Moves between elements:
geko m foli
geko o nima
geko e fove
foli m delu
foli o tari
foli e pido
fove m pido
fove o gefu
fove e famu
fave m vizi
fave o bidi
fave e geko
tari m fove
tari o delu
tari e sovo
rino m legi
rino o ganu
rino e sono
vefi m razo
vefi o dizu
vefi e pize
nima m tari
nima o foli
nima e gefu
todo m kogi
todo o pumu
todo e vizi
delu m gefu
delu o fove
delu e fifi
rimu m tumo
rimu o koma
rimu e vefi
sena m geko
sena o lufi
sena e tari
nibo m pize
nibo o kope
nibo e roku
dizu m nibo
dizu o razo
dizu e bovu
famu m bove
famu o bizo
famu e koma
legi m taso
legi o negi
legi e todo
ganu m negi
ganu o legi
ganu e pesu
taso m pesu
taso o sono
taso e kogi
bizo m kisi
bizo o bove
bizo e tumo
lufi m nima
lufi o geko
lufi e delu
banu m tosi
banu o roku
banu e ganu
tosi m rino
tosi o ziba
tosi e negi
pize m banu
pize o bovu
pize e ziba
roku m ziba
roku o tosi
roku e legi
fifi m bizo
fifi o famu
fifi e rimu
sovo m famu
sovo o fifi
sovo e kisi
rele m dizu
rele o vefi
rele e kope
sono m todo
sono o pesu
sono e fave
pesu m pumu
pesu o todo
pesu e bidi
bovu m roku
bovu o banu
bovu e rino
fesu m vefi
fesu o rele
fesu e nibo
bidi m sena
bidi o vizi
bidi e nima
kope m bovu
kope o pize
kope e tosi
pumu m fave
pumu o kogi
pumu e sena
negi m sono
negi o taso
negi e pumu
kisi m koma
kisi o rimu
kisi e rele
bove m rimu
bove o kisi
bove e fesu
koma m fesu
koma o tumo
koma e dizu
kogi m bidi
kogi o fave
kogi e lufi
vizi m lufi
vizi o sena
vizi e foli
gefu m sovo
gefu o pido
gefu e bizo
ziba m ganu
ziba o rino
ziba e taso
razo m kope
razo o nibo
razo e banu
pido m fifi
pido o sovo
pido e bove
tumo m rele
tumo o fesu
tumo e razo

In the rows, 152 stands for zero.

The rows follow the links: the fewer symbols apart two elements are, the more alike their rows tend to be.

Each row is also shifted at random along 7 hidden directions that mean nothing.

Some elements, each with a row of numbers:
gefu
86 152 172 187 178 162 157 167 157 171 152 135 135 153 139 125 101 204 129 115 143 148 175 136 176 150 160
razo
235 163 132 155 146 153 164 175 152 165 133 148 112 127 159 147 164 114 146 163 155 172 133 169 120 146 122
kope
251 155 133 139 118 175 169 157 138 103 142 118 146 129 136 193 166 124 92 173 119 191 143 176 197 150 165
fove
207 169 141 158 174 121 141 151 172 120 154 178 104 180 148 118 122 169 208 114 160 159 157 125 165 169 159
rimu
105 154 164 154 133 182 200 176 159 166 121 99 131 129 124 169 145 153 174 137 114 195 153 158 142 161 98
koma
277 158 135 206 182 146 165 216 146 94 144 96 67 111 151 115 84 195 180 102 128 178 126 160 190 178 122
pumu
143 132 160 164 121 220 227 126 152 210 179 76 244 132 129 222 108 234 136 132 106 132 178 150 126 124 144
taso
229 176 134 204 159 172 156 120 144 142 177 171 191 131 167 201 135 126 32 163 195 127 130 158 90 89 169
sena
54 132 170 113 146 129 128 120 156 152 168 178 194 197 148 144 168 180 205 153 148 127 174 133 181 172 193
geko
194 169 139 127 162 149 143 126 170 151 165 185 147 193 147 145 139 152 161 133 162 149 183 120 178 162 156
todo
161 138 153 172 142 154 173 118 151 174 179 147 213 148 157 183 140 194 168 147 157 116 142 153 90 122 182
legi
204 140 137 87 168 188 121 188 131 165 169 124 158 154 177 132 158 144 147 165 143 132 185 152 260 211 82
fesu
164 160 149 147 127 159 162 147 155 172 125 159 123 146 129 157 174 115 75 175 136 187 165 164 157 126 195
banu
153 124 155 146 168 168 131 201 124 200 157 118 143 121 179 111 148 173 121 170 142 125 160 174 197 167 139
nibo
156 157 148 158 123 137 143 139 139 87 133 169 151 137 147 188 201 84 94 195 156 184 113 180 139 131 193
bovu
159 126 154 159 137 154 153 165 135 206 149 138 160 124 164 139 165 165 114 181 141 134 149 180 134 129 195
famu
155 142 157 152 119 129 185 128 175 193 136 158 130 169 117 141 148 192 193 135 116 174 169 145 121 134 233
nima
192 172 140 142 126 162 198 98 185 169 155 166 176 181 122 198 142 161 184 129 145 166 172 124 100 127 160

In each set, the symbols that take the first to the second take the third to the fourth, perhaps in another order. Give the fourth.
Answer with the element's name.
172 164 145 147 147 127 155 115 178 156 150 194 138 188 133 146 144 161 177 132 156 159 168 126 133 139 201
to 115 159 157 133 148 169 154 174 155 225 119 157 111 144 146 126 175 110 95 175 148 172 179 159 157 145 132
as 178 144 145 154 155 176 161 141 146 208 176 143 195 144 166 166 140 172 128 156 163 114 163 152 121 132 142
to tari

235 165 129 146 182 138 111 152 144 77 181 175 158 167 182 151 144 134 167 145 186 129 133 140 186 181 119
to 142 146 159 145 135 133 173 144 167 107 144 134 137 173 120 155 134 195 239 118 113 182 154 138 176 176 178
as 156 147 153 160 171 158 146 149 150 119 179 133 174 163 155 152 112 201 185 119 149 128 157 134 186 174 139
to bove

259 148 129 139 135 117 131 151 145 139 146 180 125 145 166 136 184 118 145 183 159 158 129 173 144 144 204
to 162 152 149 139 157 177 144 137 145 106 179 134 195 165 152 183 133 170 131 144 146 140 164 141 210 168 140
as 183 127 143 116 166 142 119 187 136 220 158 156 140 145 190 95 173 154 178 177 160 115 163 165 169 175 139
to sena

236 157 140 170 177 170 160 143 162 196 181 147 148 165 149 129 82 222 123 110 149 123 196 125 177 140 180
to 97 139 171 190 158 170 149 190 123 141 141 109 145 107 154 147 144 152 68 168 137 158 134 182 176 141 153
as 148 108 158 138 167 163 137 185 128 216 180 112 181 138 180 112 130 226 187 152 135 94 171 161 189 176 150
to famu

172 165 145 131 122 171 194 154 171 178 119 136 119 149 122 170 165 125 162 150 122 202 166 149 140 150 125
to 192 175 136 148 204 135 93 147 154 131 178 210 137 182 185 115 139 125 130 142 211 117 162 124 180 168 127
as 105 134 158 129 142 158 145 148 141 200 159 157 197 145 175 159 189 136 168 186 165 121 145 166 111 148 132
to kisi

193 157 142 203 164 151 156 162 137 154 159 151 164 109 183 165 153 128 119 166 190 129 103 176 67 117 122
to 95 136 165 184 121 180 184 100 141 159 178 132 251 137 139 227 147 183 88 164 145 127 145 162 96 96 205
as 155 180 143 106 136 181 167 100 186 226 145 196 160 199 125 171 161 121 95 153 157 165 220 114 152 128 164
to famu

150 154 151 101 141 154 152 178 159 153 121 141 99 164 134 126 171 131 188 150 120 194 176 149 216 194 124
to 284 156 122 148 155 143 135 164 140 130 158 158 133 134 175 148 164 121 137 170 167 148 129 170 152 152 149
as 186 151 150 187 136 163 195 170 150 177 130 114 130 110 140 164 142 159 148 150 132 174 129 174 95 124 145
to legi

162 165 146 154 176 166 135 137 157 138 173 166 158 176 149 148 118 165 107 130 165 138 181 124 199 155 155
to 111 170 161 184 163 140 164 159 167 172 129 168 112 148 143 134 144 138 156 135 166 170 144 146 98 136 136
as 121 143 155 91 123 128 166 120 178 139 148 162 162 204 126 159 171 175 295 132 119 172 172 125 168 193 157
to koma

151 133 153 164 134 164 175 153 139 204 156 131 188 120 165 171 166 157 144 176 152 131 135 177 89 123 151
to 46 157 176 178 168 112 134 162 156 85 136 170 123 161 146 130 153 149 204 135 161 169 122 146 147 168 153
as 58 159 171 147 125 138 157 131 160 115 122 170 142 166 119 172 185 114 130 167 137 196 147 153 154 142 190
to pumu

206 168 143 161 146 128 158 132 173 130 142 175 113 175 125 143 133 161 151 128 142 178 162 137 158 140 210
to 222 140 136 123 123 158 154 147 138 125 156 136 175 140 155 182 180 133 146 181 134 159 138 171 173 158 166
as 160 146 152 145 140 135 141 167 147 157 131 159 112 145 147 127 170 131 125 171 139 173 152 167 169 148 191
to pumu

184 164 146 165 144 146 176 171 160 148 124 141 106 132 144 149 156 130 179 144 144 187 130 161 115 150 120
to 110 146 157 139 151 190 149 151 137 194 164 141 201 137 169 174 169 128 89 182 167 125 162 162 148 140 112
as 149 123 153 142 127 146 170 155 141 158 158 125 193 127 167 176 179 164 239 169 143 138 112 179 95 157 129
to geko

247 140 137 156 147 111 149 168 161 226 135 173 85 148 152 83 148 177 162 155 140 151 165 162 135 135 240
to 260 181 123 148 160 143 145 109 173 139 171 201 152 188 150 165 134 140 133 135 179 145 170 122 145 134 179
as 143 182 147 167 147 134 154 143 167 121 121 187 109 155 139 157 172 92 128 156 167 193 134 150 116 134 154
to kogi

162 173 148 185 148 139 173 161 164 133 122 156 107 133 143 158 158 115 163 145 160 189 118 159 89 136 123
to 178 162 142 151 134 191 172 110 149 155 171 153 217 153 145 216 153 134 67 169 160 140 162 151 139 117 158
as 174 120 148 129 119 150 171 137 145 207 161 137 197 140 160 167 178 177 193 177 135 128 146 172 106 139 182
to gefu

216 145 134 111 153 137 119 137 145 105 179 170 176 178 170 153 165 151 181 161 159 130 154 144 205 181 165
to 185 170 147 187 162 138 171 150 174 149 143 159 109 155 137 141 116 168 172 114 153 168 149 137 115 139 160
as 199 166 138 153 156 170 174 133 160 117 175 139 185 158 153 194 132 162 197 127 162 145 142 136 132 161 94
to bove

